Here is a tiny trained network, its code and every weight. The questions are about switching its units off for an input and a class, where a switched-off unit gives its printed mean instead of its output.

import numpy as np


def w(rows, s, z=0):
    codes = np.array(rows[::2]) - 128.0
    scale = np.full(codes.shape[1], s)
    scale[-1] = z or s
    return codes * scale


def f(y):
    return np.maximum(y, 0)


def log_softmax(a):
    a = a - a.max(-1, keepdims=True)
    return a - np.log(np.exp(a).sum(-1, keepdims=True))


def net(x, mask):
    res = np.array(x, float).reshape(1, 6) / 4 @ E
    y = f(res @ A[0][:, :-1].T + A[0][:, -1])
    res = res + np.where(mask, y, B[0][:, -1]) @ B[0][:, :-1]
    return log_softmax(res[-1] @ U[:, :-1].T + U[:, -1])


A, B = {}, {}
E = w([
[152,99,131,210,148,135,63,219],'x0',
[97,76,173,181,157,55,109,56],'x1',
[128,128,128,127,128,128,128,129],'x2',
[99,126,64,81,210,151,55,99],'x3',
[9,162,96,126,80,67,101,174],'x4',
[216,95,36,118,82,48,108,108],'x5',
],0.013)
A[0] = w([
[81,140,192,132,170,166,144,166,96],'neuron 1',
[85,157,51,95,227,133,73,110,55],'neuron 2',
[140,157,110,96,108,170,136,166,4],'neuron 3',
[116,140,141,74,114,114,143,95,41],'neuron 4',
[113,108,111,117,129,124,134,132,60],'neuron 5',
[83,168,121,140,93,94,102,149,35],'neuron 6',
[160,169,178,165,43,92,209,185,69],'neuron 7',
[112,126,104,117,146,148,114,108,32],'neuron 8',
[209,98,10,116,69,38,109,123,40],'neuron 9',
[82,70,210,172,165,19,107,28,54],'neuron 10',
[74,172,196,139,139,190,111,134,81],'neuron 11',
[79,143,202,124,175,160,151,132,80],'neuron 12',
[75,113,120,145,115,96,123,128,91],'neuron 13',
[135,80,109,202,146,160,86,200,57],'neuron 14',
[163,123,149,123,137,145,119,112,11],'neuron 15',
[153,121,125,133,159,130,157,129,30],'neuron 16',
[77,164,162,127,183,185,157,159,99],'neuron 17',
[114,100,136,148,120,122,122,104,59],'neuron 18',
[48,147,99,129,91,74,110,156,74],'neuron 19',
[98,141,168,117,143,150,158,125,39],'neuron 20',
[183,143,160,127,147,159,122,109,24],'neuron 21',
[150,139,186,193,39,118,163,114,51],'neuron 22',
[133,135,130,93,138,119,153,99,64],'neuron 23',
[169,107,143,143,149,171,131,110,14],'neuron 24',
[80,158,111,29,108,134,194,33,82],'neuron 25',
[155,214,78,36,70,206,150,227,35],'neuron 26',
[98,138,129,121,100,124,109,134,69],'neuron 27',
[126,154,144,92,117,111,171,63,69],'neuron 28',
[120,130,125,164,138,115,132,103,58],'neuron 29',
[95,146,135,143,124,86,115,124,96],'neuron 30',
[124,140,121,112,166,121,161,130,54],'neuron 31',
[85,107,159,153,126,163,120,111,65],'neuron 32',
[106,130,69,87,211,155,44,107,53],'neuron 33',
[153,124,144,196,153,122,35,236,55],'neuron 34',
[29,175,78,105,62,91,107,188,97],'neuron 35',
[238,98,160,129,185,195,154,91,97],'neuron 36',
[141,122,128,168,129,145,100,150,31],'neuron 37',
[128,123,175,139,134,80,90,92,17],'neuron 38',
[101,160,115,94,85,132,182,72,66],'neuron 39',
[124,107,186,144,43,112,176,150,68],'neuron 40',
],0.014,0.012)
B[0] = w([
[136,98,82,121,76,106,119,88,205],'neuron 1',
[68,121,171,50,146,175,73,136,201],'neuron 2',
[126,144,120,176,137,156,118,161,149],'neuron 3',
[130,157,152,122,111,96,123,153,154],'neuron 4',
[122,117,134,129,121,139,126,116,129],'neuron 5',
[168,122,157,114,140,134,173,106,160],'neuron 6',
[64,118,152,41,165,173,48,122,221],'neuron 7',
[137,134,142,104,141,128,109,123,136],'neuron 8',
[57,74,41,143,21,97,121,25,242],'neuron 9',
[162,157,61,219,150,229,124,190,253],'neuron 10',
[108,99,75,130,78,100,129,66,205],'neuron 11',
[116,98,78,141,78,103,123,67,204],'neuron 12',
[135,123,125,132,152,144,169,123,164],'neuron 13',
[139,196,175,146,102,59,127,188,188],'neuron 14',
[135,111,115,123,147,112,153,124,135],'neuron 15',
[141,101,129,120,127,129,142,123,133],'neuron 16',
[106,96,72,133,81,104,114,80,207],'neuron 17',
[125,131,111,145,136,134,135,148,140],'neuron 18',
[186,99,149,99,174,116,198,91,194],'neuron 19',
[103,129,100,128,112,105,118,106,159],'neuron 20',
[154,117,142,131,153,127,168,111,154],'neuron 21',
[99,144,142,59,147,168,70,123,203],'neuron 22',
[113,140,151,138,130,106,143,140,149],'neuron 23',
[148,120,134,106,144,120,179,123,152],'neuron 24',
[163,171,191,159,105,37,98,203,242],'neuron 25',
[157,148,45,245,164,210,123,188,228],'neuron 26',
[121,126,123,127,153,120,152,107,142],'neuron 27',
[140,163,153,146,115,89,130,165,181],'neuron 28',
[127,129,121,140,126,140,139,149,137],'neuron 29',
[169,111,105,127,157,132,150,133,159],'neuron 30',
[124,117,139,134,131,124,124,138,133],'neuron 31',
[126,131,107,125,87,137,144,136,159],'neuron 32',
[54,141,168,42,146,181,61,137,200],'neuron 33',
[149,194,184,161,100,46,125,182,210],'neuron 34',
[195,75,176,106,183,132,224,73,223],'neuron 35',
[173,84,173,97,194,119,227,81,236],'neuron 36',
[126,163,151,124,121,110,128,134,141],'neuron 37',
[147,133,97,168,138,155,133,152,152],'neuron 38',
[134,165,167,139,102,91,120,168,187],'neuron 39',
[53,129,160,54,158,149,72,140,199],'neuron 40',
],0.012,0.02)
U = w([
[101,105,90,139,56,95,155,59,25],'0',
[149,107,175,116,190,120,245,88,248],'1',
[81,133,170,73,161,164,89,125,70],'2',
[131,173,187,160,100,41,152,172,32],'3',
[132,144,89,202,155,201,163,157,181],'4',
],0.012,0.0017)

Each question gives the input, the list of numbers given to net, and the class t.
The units are the neurons (one row each of A and B). Each row of codes is followed by its name. A weight is (code - 128) times the scale printed after its matrix; where a second scale follows, it is the last column's (A, B and U).
mask holds one flag per neuron, in row order. A switched-off neuron (its flag False) gives its mean, the last column of its row in B, instead of its output. The means were averaged over made-up inputs and are rounded, as every weight is.
A unit's drop is (log p(t) with every unit on - log p(t) with that unit switched off) / (log p(t) with every unit on - log p(t) with every unit switched off).
The circuit of an input: a set's keep is (log p(t) with only the set's units on - log p(t) with every unit switched off) / (log p(t) with every unit on - log p(t) with every unit switched off). Starting from the 12 units with the biggest drops (on a tie, the unit counted first), units are removed one at a time, each time the one whose removal leaves the highest keep (on an exact tie, the one counted first), for as long as the keep stays at least 0.8.
units of the circuit, in order: the units of the circuit, biggest drop first
most important unit: the unit with the biggest drop
top k neurons: the k neurons with the biggest drops, biggest first
drop when u is switched off: that unit's drop, to one decimal
input [6,5,-7,6,4,-6], class 0: most important unit -> neuron 11
input [-3,8,7,4,-6,-7], class 4: top 2 neurons -> [neuron 10; neuron 9]
input [-8,-5,-4,7,-2,-4], class 3: top 2 neurons -> [neuron 25; neuron 7]
input [6,-4,-7,-5,0,-5], class 3: top 3 neurons -> [neuron 34; neuron 9; neuron 14]
input [8,-8,-6,7,-8,-4], class 1: top 2 neurons -> [neuron 36; neuron 10]
input [-1,8,4,-2,-7,-1], class 4: top 4 neurons -> [neuron 10; neuron 35; neuron 19; neuron 38]
input [-8,8,8,0,-3,-1], class 3: top 2 neurons -> [neuron 25; neuron 26]
input [-7,1,-5,-6,2,-7], class 0: top 3 neurons -> [neuron 12; neuron 11; neuron 17]
input [3,0,6,7,0,6], class 2: top 2 neurons -> [neuron 33; neuron 2]
input [4,6,1,6,5,2], class 2: top 4 neurons -> [neuron 2; neuron 33; neuron 26; neuron 36]
input [-2,1,7,8,8,1], class 1: top 3 neurons -> [neuron 35; neuron 19; neuron 7]
input [6,-1,-3,-1,-3,-6], class 0: top 2 neurons -> [neuron 25; neuron 11]
input [7,-6,-5,-2,-3,0], class 3: top 2 neurons -> [neuron 34; neuron 14]
input [0,6,-5,-3,4,-4], class 4: units of the circuit, in order -> [neuron 10]
input [-7,6,-2,-3,3,-6], class 3: top 4 neurons -> [neuron 25; neuron 9; neuron 39; neuron 28]
input [-3,6,-3,6,2,0], class 2: top 3 neurons -> [neuron 2; neuron 33; neuron 26]
input [-7,7,-7,0,4,1], class 3: top 2 neurons -> [neuron 25; neuron 26]
input [4,8,8,-2,-5,-2], class 4: drop when neuron 10 is switched off -> 2.2
input [7,-1,-8,-6,8,2], class 1: drop when neuron 35 is switched off -> 0.8
input [2,3,-8,-8,7,0], class 2: most important unit -> neuron 7
input [-8,0,0,-5,5,-1], class 3: drop when neuron 25 is switched off -> 1.3
input [5,0,5,1,-7,0], class 1: drop when neuron 36 is switched off -> 2.1
